Each row has a name. Each piece below is followed by the name of the row it came from. Each question is about the rows just above it.

[124 131 111 156 183 136 178 128 163  82 124  64 164  84 150 107  93 134
  74 127 166 143 133 110 123 144  89] -> (68)
[164 136 126  99 128 161 120 125 132 106 113  93 130 104 178 127 118 131
 134 112 155 125 165 188 113 147 108] -> (59)
[120 131 109 163 189 130 186 128 167  82 124  61 168  82 144 107  90 134
  66 130 163 145 127  97 124 143  89] -> (57)
Where do [163 145 127] appear?
(57)
Which row holds [124 131 111 156 183 136 178 128 163  82]?
(68)

[ 85  80  82 132 113 131 100 104  87 168] -> (28)
[ 97 126  98 155 176 118 156 164 168 192] -> (97)
[184  85 106  95 151  91  98 152  72 189] -> (137)
[164 123 126  87  84 158  91  80  96 125] -> (77)
[147 105  96  84  81 169  92 110  83  97] -> (99)
[184 151 106  95  91  98  85  98  95  74] -> (9)
[186 172 148 164 157  65 107  80 178  81] -> (44)
The row with [91 98 85 98 95] is
(9)
The row with [184 151 106  95  91  98  85] is
(9)
Where do [ 96 125] appear?
(77)

[167 172 167 145  88 108 170 161 154 131 177  91]  (24)
[168 127  84 133 140  80  99 148 154 131 177  79]  (14)
[128 135 147 168 127  84 132 140  80  99 148 172]  (73)
[172 180 151 152  92 109 164 173 150 137 158  93]  (58)
q: [164 173]
(58)
Where do [168 127  84 132 140  80  99 148] appear?
(73)
q: [109 164 173 150 137 158  93]
(58)

[ 99 141 121 124  98 125 130 102 109  86 170 152 154 107 130 113 129 116
 143 104 153 111 128 117 128 193 114 144] : (148)
[196  97 134 134 168 128 145 138 144 149 121 128 120 134 159 109 115 132
 111 164 107 139 138 106 137  92 157 101] : (46)
[157 123 111 116 112 133 128 112  97 131 160 174 149 127 134 114 118 123
 108 155 167 130  68 122 183 165 133 141] : (117)
[106 142 156 129 120 154 143  89 130 165 127 134 141 149 122 170 139 150
 111 141 143 144  59 153 140 112 105 148] : (15)
[140 137 123 107 118 125 121  97 108 145 167 174 136 115 123 116 119 124
 115 143 190 148  58 114 160 172 144 131] : (149)
[106 144 125 109 141 137 107 121 136 165 127  64 179 124 118 162 149 138
 120 119 144 168  80 157 142  83 123 133] : (164)
[124 123 111 128  91 101 126 158  85  95 170 166 125 119  86 116  98 115
 130 124 147  86 131 128 132 182 138 130] : (81)
[136 124 131 132  79  94 125 139 128 150 186 162 127 103  70  96 140 106
 155 145 122 109 114 114 142 151 140 115] : (98)
[116 128 107 133  94 112 120 152 101 119 158 179 118 124  64 129  99 111
 129 127 149  66 115 140 136 177 131 135] : (25)
q: [179 118 124  64]
(25)
q: [106 142 156 129 120 154 143  89 130 165 127 134 141 149 122 170 139 150
 111 141 143 144  59 153 140 112 105 148]
(15)
q: [149 121 128 120 134 159 109 115 132 111 164 107]
(46)

[153 164 125  58 142 122 128]  (26)
[153 164 125  58 128  62 118]  (118)
[104  94 146 142 128 142 122]  (48)
q: [128 142 122]
(48)
Where do [ 94 146 142 128] appear?
(48)
Where do [104  94] appear?
(48)
Which row holds [164 125  58 128  62 118]?
(118)

[115 124 141 174  90 142 182 135 139] : (171)
[116 101 110 127 152 114 161 153 141] : (111)
[174 141  90 142 115 124 145 145 132] : (128)
[144 149  82 158  77  86 176 130 125] : (83)
[136  87 149 116 153 116 150 127 150] : (92)
[128  98  57 113 156 118 172 148 146] : (104)
[149  82 158  77  86 173 130 157 134] : (145)
[140  86 148 128 149 121 137 135 153] : (190)
[128  97  87 135 148 114 160 148 149] : (17)
[168 132 122 148 111 118 142 140 132] : (91)
q: [135 148 114 160 148]
(17)
q: [144 149  82 158  77  86 176 130 125]
(83)
q: [124 141 174]
(171)
[149  82 158  77  86 176 130] is in which row?
(83)
q: [110 127 152 114]
(111)
q: [174 141  90 142 115 124]
(128)
q: [122 148 111 118 142 140 132]
(91)

[157 162 153  92] = (130)
[ 78 182 159 162] = (94)
[119 113 120 111] = (21)
[148 144 181 161] = (134)
[182  78  94 154] = (159)
[104 149 189 157] = (88)
[144 149 189 157] = (129)
q: [182  78]
(159)
Which row holds [159 162]?
(94)
Which row holds [119 113 120]?
(21)
q: [144 149 189]
(129)
q: [144 181]
(134)

[115 127 124 124 131 127 125 130 126 151 137 100 140 140 123 108 130 128
 110 115 129 134 142 133 118 139 137 109 123 138 126] -> (62)
[136 110 136 155 155 101 162 102 157 140 140 151 137 100 123 147 129 134
 110 128 115 130  86 129 111 146 126 123 136 112 113] -> (22)
[121  71  91 104 167 121 115 121 153 146 103  82 134 106 137  68 153 176
 128 171  97 118 101 139 110 132 111 154 160 130 127] -> (78)
The row with [147 129 134 110 128] is
(22)
Where do [140 140 151 137 100 123] appear?
(22)
Which row holds [130 128 110 115 129 134]?
(62)
[110 136] is in which row?
(22)
q: [115 129 134 142 133 118 139 137 109 123 138]
(62)
q: [123 108]
(62)
q: [137 100 140]
(62)

[109 141 152 114 132 108 154 114 114 155 147 128] : (150)
[135 128 124 120 119 150 113 152 140 147 126 119] : (154)
[148 125 148  99 114 136 154 114  85 155  66 150] : (10)
[124 106 151  79 104 124 156 107  99 149  71 168] : (123)
[143 117 132  96  92 133 142 117 126 153 107 132] : (43)
[122 116 145  97 106 141 152 114 132 108 100 161] : (20)
Which row holds [ 99 114 136 154 114  85 155]?
(10)
Which row holds [106 151]?
(123)
Where do [106 141 152 114 132 108] appear?
(20)
q: [117 126 153 107 132]
(43)
q: [116 145  97 106 141 152 114 132 108]
(20)
q: [148  99 114 136 154 114  85 155]
(10)

